Rows, each with its class:
[ 19  13 -10 -14   6  19  21  -7  -5  33 -12   9  -3   7 -31 -14   6  24
 -18  -6   7   6  16   7  -5  -6  -6  10 -16 -27   8 -32  -9 -19   2 -19
 -17  -8  -3  25 -29   0  -4  -9   6  -9 -26  14  -3   6  14  26  13   4
  18  -2   5  -5  -8   2  11   6  -9   1  -7 -15 -37  10  -4   5  32  -4
  24  -1 -25  -8   3  11   7  14  12 -14   4  30  10  -2 -12  -8 -29 -12
  23 -20 -10   4  27 -11  -9 -12 -14   4  14  -9  -1  -1   5   7   4  14
 -25 -20 -11  -4   1   5   5 -14  -6  -9  -7   6 -35  13  -7 -13 -16   0
  10   1   3 -13   8   4]	lh
[ 10 -39  11 -16  -7   8  14   2  -8  17  22 -11   3  -5  -3 -29  17   6
  11   1 -24  11  15  20  -3  25  14  -2   6 -15 -14  29  -7   3  19  12
  -2   3  -7  -2 -38  -4   2 -18 -15   4   8  16 -15  -3  -7 -24 -23  17
   6   2 -13  -4   8  -2   8  -3  -5   8   1 -27  36   1  -8   0 -18  -8
   7   7  31  -6   6   0  12 -14 -17  -3   0  -7   5  18  -7   8  -8   9
  33  10   5 -25  27  -7   3   2   3   5  12 -11   2  -5  -3   6   4   6
  -4 -12  -2   5   3   6  -6  10  -5 -19  -6 -11  13  20   7   0  -8  -4
 -14   5  -2   5  13  15]	jg
[ -3  44   5   4  13  19   1  -3   4   2   0   5   7  25  18  -5   3  11
 -19 -14  14   1  -2 -10   4 -15  -9   2 -19 -13  12 -15   7   0  -1 -10
   7  -6  19   4  -2  -7  -3   0   4  -1 -12 -16   1   8   2  -1   5   2
  13   5   5   4   2   0  -4  -2 -11 -16 -29  11 -14   5 -11  -5   9  14
   0  -3 -12  -4  -5  -3   4  -3   2   0  -1   6   0  12 -11  -3   1   3
 -17   0   1  -1  -3  -5  -6 -12 -12  -9   9  12  -2   4   5  11   5   9
  -3  -5   6   2   3  -6   8  -9   5  18   2  10  -8 -14  -2   6   6  -7
   6   6   5   7   5 -10]	Hl
[ -9 -12   2  -2  -7  13  11   5 -10  14  14  -3   5 -20  -3 -20  15  -3
  -3   2  -5   9   9   2  -5  15   5   6  10  -5  -1  13   2  -1   9   5
  -7   5  -1   1 -17  -8  -1  -6  -9   4  -2   7 -14   0  -3 -12 -14  16
   2   5  -9   8   4 -11   7   0  12   0   0 -13  12   2 -11  -3   1   4
  35  12   9  -9  10  -3   4   0  -4 -24   0 -11   7  22   2   3  -8  -5
  11  -2   3  -7  13  -8   7  -3   0   7   9 -10  -5 -15   4  11   8   7
 -17  -8  16   1   3  -3 -10   7  -8 -14 -12  -7   0  14   9 -14   3   0
 -20  -4 -16   7  15  13]	jg
[  4  -2   2  -5   9   1   3  -7  -4   9  34  -2 -18  40   7  -2  18   7
 -11 -16 -17  -7  13  12  12  -2   2   5 -39 -25  19   0 -32   3  20  -8
  26  12   1 -16  -2   4  -5 -25 -17  18  18  -8 -14   7  -8  14 -21  -6
  28  25  -7 -12  -1  24   6  15  -8  -9 -26 -10 -14   5   1  -1 -20  -7
  35  -1   9   0 -14  -3  12 -10 -20  17   3  21 -15  12 -22   7  10   8
   9   5  14 -12   8 -39  12  20   3  -5  22   2 -11  14  -4   5  14   2
  29 -17   2  -6   0  32   5  -5   2   2  15  18   5   2   5 -10 -12 -12
   9  24   5  -6   2  -2]	Hl
[-14  10  -3  -3   4  -2   5 -15   9   3  10  -2  -4   1  -2   0   4  12
 -18  14 -10   6   2  10  -2  -3   5  -2 -13  -3  11 -14 -26  -8  17  -4
  10   2  -3  -8   2   3   4  -4 -11  14   1  -6  -3   1  -8   7 -16   3
  12   9  -2  -4   4  17   6  30  18  -4   0 -24 -10  14  12   5   0 -12
  15 -11 -15  -9   5  -1  20   5  -7  -9   3   4  -2  -2  -1  11 -15 -15
  -2 -11   8 -12   8 -16  10  18   8  -3  10  -1   4   0  16  -2   4   2
   3  -6   6  -2   1  25   4  -9   2   0   2   6   0   2   2 -12   6   1
  -4   2  -7  -2   8  -1]	Hl
[ 11 -65   0 -24 -10  23  23  -8 -41  56  29   5   9 -43 -20 -39  11   6
  29  -4 -24 -19  28   4   0  24  10   3 -14   2 -30  27 -14 -12  -1  13
   1  -3 -24  29 -64  -6   2  28  -4 -19  12  -4  -5   1  -4  -1 -30  21
  11   2 -13   7   8 -26  14   4 -16   2  21 -31  35 -14   0  -9 -34 -15
  24  20  24  13  31  -3 -18  -2 -20   9   9  -3   2  32 -34   0  -9  -6
  65  -7 -11 -43  36  -9   1 -16 -17   8  -4 -27  10  25  -8   9  14  -8
 -26 -33  10   4  -7  -5 -10  -7 -13 -42 -51 -28 -26  31   6 -12 -11  -7
 -24   6 -21 -19  11  10]	jg
[ 15 -15  -3  -9   1   4  -1  -7   2  13  -2   1   0   1 -22  -8  -7   0
 -13   6   2   1   0   0  -9  -5  -8  13  -6  -2   5  18 -17  -5  -9  -7
 -12   8  -9  32 -31   0  15  -3  -8  -4  -7  15  11 -21  13  12  10   6
   3  -3  -1  -3 -12   8  -1  18   3  15   7 -16  -4   8   7   4 -15  -6
  10   6   3  -1  -1   7   8  10  11 -13  10   2   6  -4 -12 -11 -21 -13
  36 -24   2   2  24   0  -3  -5 -11   9   1  -6   8  -9   4 -10   1   0
 -13 -11  -6   4  -2  10  -7 -11  -7   2 -17  -7 -11  14   5 -10  -5  12
 -11   7  -7 -22  16   7]	lh
[  7 -21  -1  -6   2  -2 -12   0   2 -10  25  -2 -13  52   5 -10  14   0
 -18 -16  -5  -3  10   7   4   7   8   7 -25 -24  36  30 -24  13  15  -2
  10  19  10   7  -9   5  -1 -24 -15  17  16   6 -13  -7  -4  -3 -17   7
  22  19 -11 -11  -1  24  -2   2  -7  -3 -31 -16  -9   6   2 -15 -24  11
  37   2  20 -13 -17  -5   7 -15  -8  -7  13   0  -6  24  -6   5  12   7
  19   7  16  -1  20 -19  17  25   0   6  21   1 -18   1  -2   2  10   7
   7  -9   6   0   7  26  -1  -2  -5  13  18   4  14   8  20 -12  -5  -1
  -6  22   0   5   2   7]	Hl
[ 19 -32   5 -20 -10  19  12   0  -8  19  14   1   7  -3 -13 -27  15  15
  -5  -3 -13  17  13  14  -7  14  17   2   8 -18  -2   6 -11  -1  22   6
 -14   1   0   4 -37  -1   3 -12 -10   4   7   4 -22   2   0  -2 -16  22
   3  -3 -14  -2   0   2  15   1  -1   5   6 -36  19   6   3  -2   4  -9
  25   2  17  -3  15  -2  22  -4  -7 -27   5   0   7  19 -21   6 -27  -3
  36   2   3 -24  43  -2   9   7  -1   5  10 -11   1 -10   4  10   4  17
 -10 -13   5   1  -8  -1  -9   1 -11 -20 -15 -16  -2  24   2  -8 -12   6
  -4   3  -6   0   8  17]	jg
[ -8   9   9  -8  12  19  24   4   0  28  57  -9  14 -18  15 -37  15   2
 -22  -2  -7  16   4   5   0   0   6   5  -5 -13   5   4  -8  -1   5  -1
  -5   4   4  13 -43 -14   1  -3 -19   6  -5  14 -12   1  -2 -15 -25  12
   9   7  -9  11   2 -18  11  15  24   0 -17 -28  27   9 -26  -2  -2   8
  21  17   8 -10   3  -1  30 -17 -13 -12  -7 -10   6  31  -9   6  -9 -11
  11  -5   1 -15  15  -6  11 -15   0  -7  18  -9   0 -16  10  25   9  11
 -20 -20  20   8   4   3   1  -2   1   1 -14   9   9   6   7  -3   1  -5
 -21  -4 -14   2  28   6]	jg
[-11  22   4   1  10   4  12 -10   4  26   5   0  -3   9  -9   3   2  13
  -8   5   1   3   2   0   2  -5 -11  12 -14 -11   3  -6 -17  -4  12 -13
   8   1   0   1  -4   1   2  -6  -3   4  -8   4   6  -2   1   6   2   4
  11  11   3   6   0  12   4  23   3   3 -11  -2 -22  11  -7   8  -5   4
  10  -1 -14   4  -1   6  -1  12  -2   4  -3   7   8  -5  -5 -10  -7  -6
  -2 -16   4  -3   3 -20  -9  -9  -7  -3  22  -5  -5  -2   1  -3   3   2
   7  -8  -5  -5   4  15   2  -7   3   1   2  12   3  -6  -3 -14   3  -6
  -3   3  -4   2   9  -1]	lh
[  5 -21   5  -7 -15  19  27   1  -9  29  15  -4   6 -31 -18 -32  22  15
   7 -11 -13  17  25  11  -7  28  22   8  13 -17 -18  16  -2  -3  23   2
 -25   0   2   1 -40  -2  -2 -11 -13   4 -12  15 -22   3  -2 -15  -9  30
   4  -9 -14   4   4 -17  21  -7  18   4  14 -38  17  13 -18  -5  17   2
  43  15  14 -21  22   6   5   5  -6 -34  -2 -12  15  22   6   2 -28  -2
  38  -6   3 -17  35  -5   2  -6  -2  10  18 -20  -3 -24  10  16  11  22
 -34 -15   9   0   5  -7 -11   7 -10 -24 -19 -13   5  27   5 -27  -1   0
 -17 -11 -20   6  26  24]	jg
[-24  19   1   3   2   7 -10 -11 -12 -16   9  11   2   5  12   6  12   9
  -9  -2  11  -4   4 -10   9  -6   0  -3 -11   0  17 -30   4  -5  20   5
  25  -7   7 -29  29   3 -10  12   2   2   4 -35 -10  28 -21   0 -16   3
   3  13  -3   8   8   8  -8   3  -5 -24 -17  12 -24   2   8  -9  17   5
  11 -15 -20  -5  11 -10  -3   1  -3  -5  -1   2  -7   9   8  11  11  -4
 -21   8   6 -19 -12 -15  10  16   6 -11  -1   6 -12  16  -2   3   1  -2
  11   4  18  -6  -7   0   5  -2  -3  -5   7  -1 -20 -11  -2 -10  21  -4
  12   1   0  17 -23  -7]	fc
[  5 -23   5 -12  -5  21   8 -13 -39  12  24   0   4  36  -4 -18  25  19
  -1 -10  -7   5   4  11   4  19  -8   5 -19 -24  12  -7  -5  -1  26   6
  -2   7  -9 -10 -11   6  10 -14 -12  10  10 -19 -25   2  -6   4 -20  12
  19  14 -17  -3   2  19  11   9 -14 -12  -4 -23   1   3   5  -1  -2  -7
  65   7  17  -9   4 -19  21   9 -12 -38  13   5   3  23 -11   5 -27  -8
  17   7  24 -36  25 -32  16  23  -3  12  15 -13  -8  -8  -2   8  16  14
 -23 -13  18   5  -3   9  -3  -3 -16 -12 -16 -15 -26  14  11 -28  -6  -3
   7   8  -7   1  16  18]	Hl
[ 12 -30  -6  -6 -12   3  13   9  11  -6   6  -2  -9 -30  -4 -18   6   5
  10 -14 -13   3  23  13  -1  29  31  -2  12 -12  -5  32   2  -4   0   6
  -7   4  -5  10 -17  -1 -17 -14 -13   0   0  32  -9  -2   4 -10  -7   9
   9  -7   0 -19   8  -9   9 -31  -5   4  -4 -12  14   4  -2  -4   0  -5
 -19   0  16 -11  -2  11  -5 -17   0  17   2   2  -3   9   1  15  10  18
  31  11 -13  18  22  12  -2   1   7   5   5   1   7   9  -2  10   2   9
 -13 -10 -11  -2   3   8   0  10   3 -10  15   0  16  28   5  13 -17  -4
  -5   9  -4  -4  -6   3]	jg
[ 21 -26   2 -24 -10  16   1  10  -5   6  18  -1   0   6  -6 -23  12  10
  -8 -19 -14  13  18  13  -4  12  19  -1   2 -19   5   7 -16   0  16   5
 -14   1   9   5 -28   1  -2 -22 -16  14   5   0 -28   9   0  -4 -15  14
   9   1 -12  -9  -1  -1  16 -11  -3  -5   1 -28  24   2  -2  -9   5  -7
  21   2  11 -20  10   1  22 -16  -7 -10   3  10  -9  26  -9  11 -10   6
  37   3   2 -12  40  -3  13   7  -4   0  14  -3   3  -1  -1  15   6  18
  13 -17   3   3  -2   0  -4   3  -3  -4  -6  -6   8  24   3  -3  -9   1
   5  12  -5  -9   1  13]	jg
[-11 -34   4  -2 -14   7  21  -4 -11   2  20  -9   7 -42 -10 -33  12  -1
   8   5 -21   8   7  10  -7  30  17   8  15   5 -17  35  -4  -4  12  10
  -1   8 -21  -3 -22  -4  -1  -4 -12   7   6  16 -11 -10  -5 -16 -20  19
   3   1 -13  -3   7  -3   9   8  21  13  17 -24  33   7  -1   3 -15 -13
  19   9  19  -8  15  -5  10   3 -11 -20   0 -18   7  12  -1  10 -18 -10
  25  -3   1 -12  20  -6  10   9  12  10   1 -16   9  -9   3   3   8   2
 -21 -12  15   4  -1   8 -10   6  -7 -26 -17 -13   8  29  10 -14   1   7
 -27  -2 -25  -7  21  15]	jg
[ -4  19   3 -11   4   9  21   0   4  21  10   1   2 -11 -10 -12   9  12
 -12   2  -7  15   8   9  -3   1   6   4   4 -14  -1 -16  -9  -7  17  -8
  -5  -3   2  -7 -15   0  -1 -12  -9  10  -7   8 -10  10  -3   4 -15   9
   4   3  -3   6   1  -1  12  10  10  -3   1 -12   0   9 -10   5  17  -3
  15   0 -10  -9   5   7   9  -2  -4  -5  -8   8   6   5  -1   3 -14  -4
   0  -8  -4  -6  15 -12  -4  -7   2  -6  16  -7  -2  -9   5  10   4  12
   4  -3  -1  -1   0   4  -1   1   0 -10   0   5   2   3  -8 -10   0  -3
  -1  -2  -5   2  11   5]	lh
[  3  14  -2 -13  13  14  18   0  -4  33   5   4   2 -10 -21 -15   4  -2
 -31   9   8   6  -3   2 -11 -16 -15  17  -5 -11  17 -17 -12  -1  -7 -17
  -8   4 -11  29 -28   2   8 -10  -2   2 -15  20   0  -9   9  13   0   0
   7   8  -4   8  -6   2   2  29  11   9 -14  -7 -13  10  -9   7   4   0
  26   7 -21   3   1   1   8   5   7 -18   0   9   7  10 -10  -6 -21 -22
  10 -32  -3  10  13 -16   1 -14  -8  -2   9  -6   0 -11   8   5   5   4
  -7 -23   5   1   0  10   3  -8  -8 -12 -16   2 -18   4   0 -16  -4   4
 -10   2  -7 -11  23   2]	lh
[ 20  -7  -4 -17   5  12  19 -20  -9   6  12   1  -4  23 -17 -12  12  15
 -21   2  -9   2  -1   5  -7   2  -6  11 -16 -23   1  -5  -3 -10  -4 -10
   7   3 -21  21 -21   2   0 -30  -4  13  -4  17   1  -8   7  21  -9   6
  30  13  -1 -27  -1  29   3  20 -19   2 -24 -10 -14  12  18  20  -8 -27
   4 -12  -5  -2 -10  -7  30  -3   6  -9   9  28   1   0 -25   3 -23  -4
   9 -10   4   4  22 -23  -3   6   2   2  16   2   6  11  -1  -3  17   7
 -20 -24  -9   0  -4  31   7  -4 -11 -20   1   5 -37  25   6  -3 -18   0
   5  20   3 -22   7  -3]	lh
